(in the rows, 128 means zero)
Each row is followed by its class.
[169 113 119 149 117 127 132 107 133  69 141 152 133 100 147 116 127 126
 137 125 131 142 131 130 123 103  85 124 130 115 125 120  84 120 139 112
 138 141 129 126 130 142 115 131 131] => Vit
[136  69 161 156 172 113 137 113  71 156 141 120 109 140 115 106 137 127
  77 148 140 177  90 117 134 145 182 129 142  99  94 157 112 135 169 126
 145 128 137 180 149 131 155 124  97] => fuma
[129  88 107 107  96 125 131 139 120 187  99 127 122 111 120 118 169 149
 130  91 167 142 146 133  82  94  95 117  85 121 147 105 120 191 154 113
 163 171 126 131 146  69 211 118 154] => tefik
[113 149 115 154 112 136 151 159 103 109 105 110 142  86 150 127 114 136
 115 142 130 147  87 113 137  99 157 122 102 134 105 158  74 124 136 116
 125 184 157 107 137 141 119 138 140] => rolaf
[129 139 106 133 121 127 137 137 100 144 113 111 128 103 101  98 180 147
 135 100 166  90 132 131 105 105 142 136 112 130 136 117 105 142 121 120
 114 133 127 135 117 116 146 129 124] => Fota
[162  93 157 136 146 135 160 123 186 112 136 143 131 141 146 114 120 112
 113 151 131 157 174 142 160  91 131 108  95  57 176 156 141 164 167 147
 157 140 130 150 123 134  94 151 143] => zela
[127 126 143 130 135 124 151 138 122 139 126 145 169 115 134 120 158 124
 147 148 136 133 149 107 120  98 138 124 113 114 126 140 137 138 155 141
 119 110 142 128 113 135 139 189 142] => Zodiv
[150 120 118 146 174 124 118 140 114  91 128 143 114 123 108  82 152 114
 106 120 150 113 109 128  95 154 131 117  96 107 125 165 106 152 129 127
 122 113 138 116 124  91 136 129  90] => Zodiv
[146  95 163 116 129 121 149 161 125  68  94 160 162  83 139 154 118 152
  99  80 161 117 128 140 149 136 104 129  90  68 151 190 188 131 131 138
 200 144 127 102 118 144 132 150 126] => Zodiv
[116 153 146 137  99 143 166 121 129 114 127 126 122 108 146 120 124 137
 127 122 138 132 141 132 126  89 136 115 102 163 119 178 141 146 137 112
 101 180 152  96 164 122 113 145 156] => bizo
[145 105 150 125 112 122 128 109 145 119 147 131 103 105 126 118 130 123
 147 119 170 158 177 136 111  87  89 149 123 115 131 105  55 165 114 100
 102 158 120 103 142 137 152 140 162] => bizo
[167 134 136 117 123 130 111  86 152 164 126 151 104 169 129 151 111 102
 134 130  94 156 113 131 102 134 125 146 160 150 146 121 161 102 139 145
 126 135 146 125 179 140 118 127 124] => rolaf
[126 134 142 124 137 125 131 143 129 154 137 136 141 127 114 125 132 114
 152 116 157 144 133 152  80 109 153 134 113 130 121 162 137 151 149 145
 130 163 138 127 137 135 127 135 128] => Tedot
[153 129 131 137 122 119 128 142 137  68 131 148 125  94 107 171 156 129
 108 113 209 132 127  82 135 126 152 123 123  82 140 148 137 121 103 123
 137 155 127 128 115 111 124 153 113] => zela
[141 125 154 124 124 128 120  89  90 192 133 105 127 107 116 129 147 155
 126 103 135 121 101 127 136 106 145 125 112 137 148 116 149 141 133 111
 164 154 126 122 125 158 139 112 137] => zela
[147 137 168 125 122 124 125 125 135 169 145 137 127 107 130  92  99 165
 129 150 108 155 142 103  77  52 126 116 100 129 132 160 127 193 152 129
 113 147 127 122 120 161 123 140 133] => tefik
[101 100  72 123 153 126 122 166  91 179 166  75 158 127 171  78  95 126
 183 187 150 128 166 171 127 108  55  60 104  69 106  67  43 172 155 122
 132 118 100 112  73 146 186 130 141] => vav
[148 171 109 119 114 120 137  91 106 150 118 134 132 141 101 126 147 129
 149 125 122 116 131 118 103  96 165 135 139 116 128 132 131 113 137 136
 131  98 117 151 130 127 134 116 151] => Fota
[134 135 122 127 111 126 108  94 120 153 114 116 137 119 128 118 179 140
 116 103 115  97 139 125 112 111 139 122 117 113 181 110 128 134 124 138
 116 129  95 127 120 124 169 127 130] => Zodiv
[144 139 152 124 101 107 102 145 147 177 129 120 120 117 109 118 145 106
 102 140 121 132 112 116  97 102 133 117  87 142 155 128 110 149 124 116
 121 108 136 133 110 127 158 127 105] => tefik
[125 112 102 134 131 139 108 151 119 130 106 124 138 126 122 124 134  92
 136 134 129 157 117 115  99 113 172 108 110 109 109 181 133 121 139 132
 111 157 115 123 133 145 149 138 100] => vav
[123 171 103 110  90 135 127 149 115 145 106  85 117 130 153 123 156 150
 139  89  98  68 116 113 107 123 171 125 114 107 132 152 145 106 127 130
 120 158 131  69 152 132 135  90 164] => geg
[165 107  80 127 135 144 142  89  76 147 148 149 135 130  95 129 128 133
 112 120 143 136 136 126 125 124 161 130 128 124 116 137 147 106 119 116
 105 132 117 121 125 137 147 152  81] => vav
[129 145 142 137 133 129 134 136 108 127 130 113 140 111 130 139 127  97
 124 142 167 129 141 137 131  92 148 126 123 137 129 159 119 111 127 127
 105 160 126 128 134 153 158 134 130] => fuma
[154 128  67 145 103 108 152 164 152 144 184 121  98 120 116 125 137 165
 113 114 141 149 138  99 136 109 163 137 103  94 167 120  79 161 133 149
 101 108 122 145 122  83 129 152  96] => tefik
[146 198 110 132 129 103 149 149 116 200 149 122 148 117 118 196 149 132
 118 104 152 122 133 141 111  90 135 137 107 140 164 104 161 165 142 138
 131  76 156 144 136 125 116 124 124] => Fota
[157  91 117 119 141 127 109  85 136 101 150 128 136 181  94 124 118  76
 119  53 128 170 133 143  90  99  92 129 157 137 114 136  72 140 130 120
 143 154 133 125 123 127 149 173 136] => rolaf
[135 128 114 131 128 122 111 129 101 173 125 124 126 122 112 125 160 128
 122 112 141 136 140 115  84 113 134 133 111 116 128 107 111 161 125 127
 119 110 135 130 130 124 158 128 111] => Zodiv
[120 142 130 119 129 142 115 137 143 167 133 116 111 111 138 130 143 103
 126 137 131 138 145 138 133 129 141 135 115 129 132 111 125 140 118 137
 113 125 139 106 109 139 139 126 133] => geg
[138 103 118 136 106 143 125 111 146 143 142 132 138 107 149 119 146 130
 148 124 124 133 140 158 105  90 112 137 128 131 156 102  97 119 141 131
 107 142 118 115 121 147 124 118 137] => Fota
[127 164  69 107  70 136 132 165 118 103 119 128  94 128 111  86 147 100
  99 145 165  85 133 121  93 135 212  72  71  97 164 175 183  85  65 171
 112 115 130 128  85  99 127 124  73] => fifan
[156 117 122 113 116 139 121  93  91 133 141 117 130 124 108 119 196 104
  97  70 148 105 141 134 122 105 145 114 107 134 115 136 147 138 121  99
 137  98 147 125 101 120 135 130 128] => fuma
[136 103 153 133 133 116 128 141 128 184 130 127 154 155 110 115 113 119
 144 152 139 157 126 128  87  92 114  92  97 135 122 139 145 178 140 124
 142 154 110 142 121 154 162 167 104] => zela
[111  88 133 116 133 124 133 136 139 138 131 161 136 124 131 105 132 112
 125 118 160 137 167 110 113 100 125 142 139 121 149 134 133 138 127 128
  87 167 139 138 148 117 143 156 120] => Tedot
[119  82 177  98 145 124 126  80  26 167 138 125 138  80 112 122 146 161
 126  37 182 135 190 170 188 136 158 185 108 112 136  71 136 120  61  91
 178  18 116 142  83 183 133  91 198] => Fota
[141 133 116 135 119 132 117 133 134 120 141 136 133 116 148 136 129 122
 114 115 130 144 139 113 113 115 114 135 116 112 148 117 107 133 134 146
 131 126 140 121 117 122 131 137 137] => Zodiv
[154 141 126 119 113 135 119 112  98 162 163 172 103 121 131  80 136  91
 193 135 126 163 148 104  90  83 154 113 100 173 136 111 132 131 105 143
 123 105 144 148 112 154 135 160 145] => Vit
[137 155 110 125 100 122  81 161  98 205 130 137 125 165 138  99 113 128
 176 172  95 129 133  70  50  92 117 121  69 130 127 142 122 154  91  91
 135 180 138 129 144 147 144 140 145] => Zodiv
[112 116 132 115 101 141 126 115 101 142 128 128 116 116 128 103 140 130
 121 111 125 135 137 137 141 112 102 114  99 165 122 160 145 146 122 113
 132 134 128  93 111 120 136 131 133] => Zodiv
[153 115 135 144 150 119 155 118 133  96 130 117 126 109 124 139 118 134
 109 151 123 119 119 129 141 147 159 112 129  70 129 160 119 137 162 159
 143 119 131 131 130 134 107 144 108] => befu
[137 151 136 141 139 130 101 107 123 149 148 114 142 102 122 113 125 116
 128 130 166 125 114 124 108  89 140 141 122 162 158 152 106 140 119 154
  95 173 109 132 121 130 144 142 153] => fuma
[109 119 121 127 147 129 105 139 147 148 125 119 137 135 121 134 167 124
 139 118 146 138 130 107 104 131 158 126 108  83 120 126 120 132  88 128
 113 122 115 139 118 134 151 145 119] => rolaf
[192 128 143 139 104 116  93  95 156 151 166 101 139  99 155 147 104 108
  93  96 183 169 144 148 110 108 152 128 121 136 150  79  89 118  94 165
 109  89 103 116 125 184 144 142 104] => tefik
[141 120 157 137 123 124 142 137 166  91 129 159 127 117 127 119 120  94
 161 164 114 132 123 172 152 160 163 139 157 124 122 170  87 111 120 129
 128 141 128 143 126 146 100 164 102] => rolaf
[ 89 172 143 115 120 128  98 156 136 161 159 106 179 121 160 130 138 132
 105 159 135  90 140  78  82  91 110 118 102 115 149 135 155 110  93 113
 143 157 143 182  82 111 155 119 151] => fifan
[ 99 204 106 117 101 127 130 224 137 117  66 167 108 143 100  92 126 108
 121 155 186 168 160 142  17 102 116  89  60  92 115 132 143 176  97 134
 160 199 116 144  87 167 203 132  76] => Tedot
[133 144 115 133 131 135 122 129 138 146 135 103 145 132 110 117 126 143
 157 141  97 118 117  81  71  66 135 130 114 157  98 164 110 163 126 116
 126 167 125 128 145 153 132 120 121] => befu
[156 108 129 111 126 113 104 120 119 182 124 141 129 153 109 161 171 130
 119  84 144 141 124 103  70 130 154 156 119  97 151  90 132 138  95 116
 144 132 134 139 149 134 159 138 134] => rolaf
[ 98 128 112 133 133 115 113 173 111 140 134 106 151 128 116  78 103 118
 109 178  95 149 106 137  61  68 142 125 118 136 167 186 128 123 153 104
 148 185 119 124 130 179 155  84 100] => befu
[119 133 148 114 183 126 111  99 128 149 140 153 122 128 138 135 195  84
 172 156 172 134 131 154  98 145 170  85 122  57 154 154 137 152 155 152
 178 182 121 162 118 113 158 146 158] => Vit
[151 128 159 131 129 131 115  94 159 122 124  90 109 105  90 132 181 120
  98  95 105 111 134 124 146  78 157 122 112 131 162 135 114 135 140 120
 115  99 112 133 105 145 147 104  96] => tefik
[161 166  31 115 122 156 110 116  94 115 135 120 108  97 122  38 152 133
 154  56 181  89 147 110  77 118 215 144 119 147 116 123 116 109  81 159
  75 134 103 117 133 121 153 107  88] => Tedot
[ 92 120 141 152 114 127 140  76 155 191 172 112 132 129 126 141 197 120
  80 131 145 179 121 158 143 109 135 119 119 164 142  89 129 139 110 119
 153 103 159 151 125 146 119 138 118] => befu
[154 120 133 146 136 120 129 107 128 115 158 136 117 113 135 128 117 112
 140 125 127 145 126 162 127 124 106 106 121 105 143 136 104 127 145 144
 132 132 121 128 120 147 123 139 112] => Vit
[140 106 139 149 142 128 142 123 110  94 141 131 138 115 128 140 111 133
 100 130 139 149 141 146 110 122 146 145 134  87 147 126 110  95 138 137
 117 134 148 130 119 156 101 131 120] => fifan
[122 122 144 119 109 146 112 141 114 101 115 165 136 144 154 129 115 120
 123 165 161 164 136 113 129 157 163 126 109  91 113 132 173  80  83 138
 149 144 129 114  93 198  98 161 156] => fuma
[139 107 125 135 140 132 132 114 122  98 143 118 123 107 142 138 128 132
 154 102 128 154 133 163 122 123 143 131 125  96 120 152 121 101 144 137
 127 117 114 107 128 154 119 108 124] => fifan
[118 191 118 127  60 147 123  87  85 137 111 169  70 104  88 217 169 146
 136  67  99 138 112 110  88 132 145 118 148 162 129 108 189 137 139 149
 117 143 179 115 125 116  81 127 133] => Vit
[142 147  95 118 130 138 122 107 108 120 116 154 120 142 131 137 103 129
 150 135  95 138 111 121 125 137 148 119 142 127 112 150 142 141 136 123
 140 157 124  89 142 139 110 131 146] => geg
[169 117 100 143 121 127 126 112 132  77 142 131 142 122 133 142 107 137
 113  95 105 131 150 138 150 132 102 132 133 106 150 127 120  93 153 106
 116 129 111 117 121 131 138 156 110] => tefik
[144 112 150 129 135 127 142 111 135 144 112 132 142 129 111  97 138 110
 131 133 136 118 127 143 141 100 118 121 108 134 149 148 150 135 146 150
 137 128 121 151 122 131 157 156 136] => fuma
[146 156 145 128 115 106 121 107 132 155 152 126 122 129 142 121 119 139
 120 129 114 131 113 127 103 113 107 120 146 117 144 130 111 139 145 138
 140 131 128 151 135 107 150 129 144] => rolaf
[122 102  82 129 137 157 139 141 143  54 103 152 134 115 140 117 103 130
  85 156 138 160 127 109 185 160 126 163 116  92 136 140 134 111 137  99
 157 190 149 113 123 126  85 149 139] => bizo
[141 123  93 134 147 134 148 129 103 137 173 119 140 129 153  64 169 164
 151  90  99 121 167 108 115  57 135 128 117 132 128 119  88 183 145  98
 149 102 129 150 131 129 142 109 133] => Zodiv
[161 114  93 138 139 129 133 121 120 122 157 138 114 101 137  77 112 163
 126 136 173 126 143 142 116 120 133 132 124  82 143 118 101 153 137 142
 155 161 118 160 135 109 127 102 105] => Tedot
[126 123 123 131 138 130 109 106  95 126 109 136  98 134 144  92 101 137
 111 116 123 140 108 132 165 173 125 114 129  96 119 146 129 117 112 123
 145 161 122 118 132 165 122 145 118] => vav
[102 114 105 120 127 138 154 133 114 150 126 149 127 120 114  94 127 123
 159 138 144 160 159 145 153 111 121 115 119  93 118 131 118 146 138 139
 149 131 137 150  99 129 147 165 143] => vav
[104 125 131 150 117 145 130 118 132 156 125 143 100 146 129 130 164 153
 142 170 139 161 107 140 108 187 145 144 110 179 114  93 141 129 114 107
  96 148 115 107 156 120 134 128 127] => bizo
[161  92  65 142 118 128 135 110 130  81 154 133  97 100 142 143  93 117
 141  98 119 188 125 123 154 125 138 130 171 104 117 126 102  70 189 159
  96  82 130 108 157 102 141 116 100] => tefik
[133 116 110 125 121 120 111 210 121 112 117 155 140 115 132 169  79 113
 123 140 137 163 137 119  91 151 127 137  99  86 136 150 122 155 148 133
 124 195 112 123 102 135 141 155  97] => Tedot
[143 126 150 115 122 118 121 166 150 161  88 121 128 149  96 139 171  79
  94 148 153 113 152 122 114 106 124 132 100 138 130 130 115 199 116 102
 151 140 137 179 128 115 159 122 108] => fuma
[123 129 133 117 139 111 129  75 143 175 106 143 131  99  81 106 173 115
 137  94 142 107 131 163 140 104 104 140 161 109 166 119 111 153 147 144
 114 122 130 143 131 120 162 153 124] => vav
[119 129 139 121 122 142 134 112 122 143 126 110 111  74 108 113 130 154
 175 114 112  97 152 106 138  67 144 151 120 134 162 128 129 135 113 143
 137 133 144 136 131 160 123 107 154] => befu
[164  85 102 125  96  98 153 129 174 228 156  94 133 123 134 101 145  98
  93  92 196 147 118 164 128  69  91 173 117 161 156  76  49 128 110 142
 121 109 133 132 176 130 184 113  96] => Fota
[129 134 130 125 121 118 126 113 113 193 145 161 133 149 124 155 120 114
 160 149 146 165 131 135  99 105 147 103 113 110 141 121 148 146 113 115
 148 152 139 130 143 158 128 144 135] => zela
[122  87 154 140 168 135 129 142 117  76 150 109 154 121 143 125  86  93
 132 174 101 131 163  97 138  80  99 117 124 127 130 167  98 112 153  94
 105 154 147 111 124 160 121 143 147] => befu
[117 106 104 137 137 135 126 133 116 124 119 150 138 157 135 127  93 134
 128 161 110 168 128 128 139 140 129 102 142 107 113 133 130 152 136 129
 140 151 115 134 122 164 106 156 108] => vav
[147 127 112 131 141 129 131 115 134 151 132 124 140 127 105 128 146 139
 109 118 165 102 154 137 109 131 141 156 125 104 163  84 126 133 130 149
 107 141 125 145 127 119 135 129 109] => Tedot
[138 121  89 123 138 139 126 131 148  95 157 152 135 122 158 128 111  90
 145 138 121 144 130 133 120 118 128 105 122 121 152 155 135 111 146 160
 101 143 116 103 116 131 118 143 113] => Vit
[119 119 119 119 151 127 140  98 129 143 147 120 133 107 106 146 155 115
 115 120 168  99 138 138 152 130 148 137 116 104 150 141 147 101  90 123
 136 118 149 117 137 133 132 126 116] => befu
[119 130 120  97  99 105  92 107 126 151 118 113 154 157 134  91 145 169
 151 108 114  69 145  77 102  71  66 113 170 111 122 110 127 153 103  53
 126 173 108 109 145 168 134 118 137] => zela
[126 136 125 130 116 128 109 123 126 151 114  99 125 124 129 137 165 122
 107  96 136 122 126 119  93 131 146 133 112 126 138 109 125 125 118 139
 125 123 131 155 127 108 155 108 128] => fifan
[123 125 110 131 149 134 131 145 110 128 132 111 138 121 117 137 145  91
 138 135 177 125 130 132 108 116 138 118  92 134 126 103 105 115 110 137
 140 101 140 135 124 117 156  87 138] => Vit
[160 148 124 124 129 128 133 105 138 133 150 117 127 112 120 128 130 132
 119  94 158 102 141 149 117 117 118 137 120 123 142 143 125 140 145 149
 108 156 122 110 128 113 127 132 117] => Tedot
[122 111 127 120 125 115 146 186 109 152 153 120 139 146 126 111 117 125
 135 153 143 118 145 124 115 101 142 125 102 117 142 154 126 141 126 132
 118 133 116 137 113 136 157 133 127] => fuma
[124 114 124 139 124 111 132  88 124 152 141  90 143 121 105  97 161 124
 128 127 129 144 122 140 126  86 103 124 136 154 141 108 102 141 161 127
 149 103 129 138 127 129 150 132 148] => befu
[134  98 151 107 119 135 126 101 128 157 142 139  77 107 144 112 145 157
 141 116 124 101 152 131 151 142 120 114 126  83 138 107 132 153  98 135
 149 142 116 147 115 156 132 116  99] => Vit
[113 218 105 146 112 147 129 129 104  76  88 144 118 129 175  99 122 159
 147 171 120  99 181 111 134 150 182 106  91  84 131 105 164 100  68  94
  98 118 131 116 144 181  84 124 163] => bizo
[108 143 135 128 147 115 122 134 121 177  87 109 116 131 125 138 207 129
  98 112 146 156 122  96 144 148 149 108  90  70 120  81 146 163 142 115
 146  93 120 148 105 135 177 137 121] => zela
[112  85 118 131  97 144 150  84 117  86 113 159  99 152 115 131 146  85
 112 100 100 132 153 152 176  75 115  82 147 203 240 125 152 123 143 140
 111 175 134 103 145 121 137 161 119] => Zodiv
[142 126  66 111 166 160 173  87 103  82 102 170 141  78 179  62 104 147
 171 128 149 147 169 194 252 142 144 192 107  98 140 158 130  64 117  91
 134 128 103  49 157 188  88 105 192] => vav
[105 155  95 151 155 152 154 131 136  67  91 143 146 165 176 113  67 119
 122 122  80  83 144 154 165 177 138  94 155 125 135 176 145 126 143 162
 118 177 139 138 170 117  95 162 106] => Zodiv
[150 131 167 134 179 126 135  71 141 122 144 104 114 122 102 129 167  90
 155 139 143 104 116 136 160 118  92 102 148 183  91 133  81 173 160 127
 118 118 122 137 126 108 137 139 115] => Vit
[142 116 112 151 141 125 135 125 164  93 164 118 152 125 137 136 123 101
 117 104 144 138 134 158 148 107 132 133 123 121 177 150 101 115 158 150
 120 164 123 134 130 114 114 146 124] => Tedot
[128 133 128 131 140 138 121 124 145 159 129 134 116 162 143 114  95 127
 131 161 125 161 111 139 105 146 119 117 123 133 108 127 147 128 116 145
 141 142 136 132 146 146 122 131 112] => rolaf
[106  85 123 125 146 161 114  94 174 173 144 112 141 118 158 146 122 101
 138 199 106 160 142 154  97  94 136  95 152 104 127 126 121 142 170 167
 102 176 110 149 111 147 143 117  80] => fifan
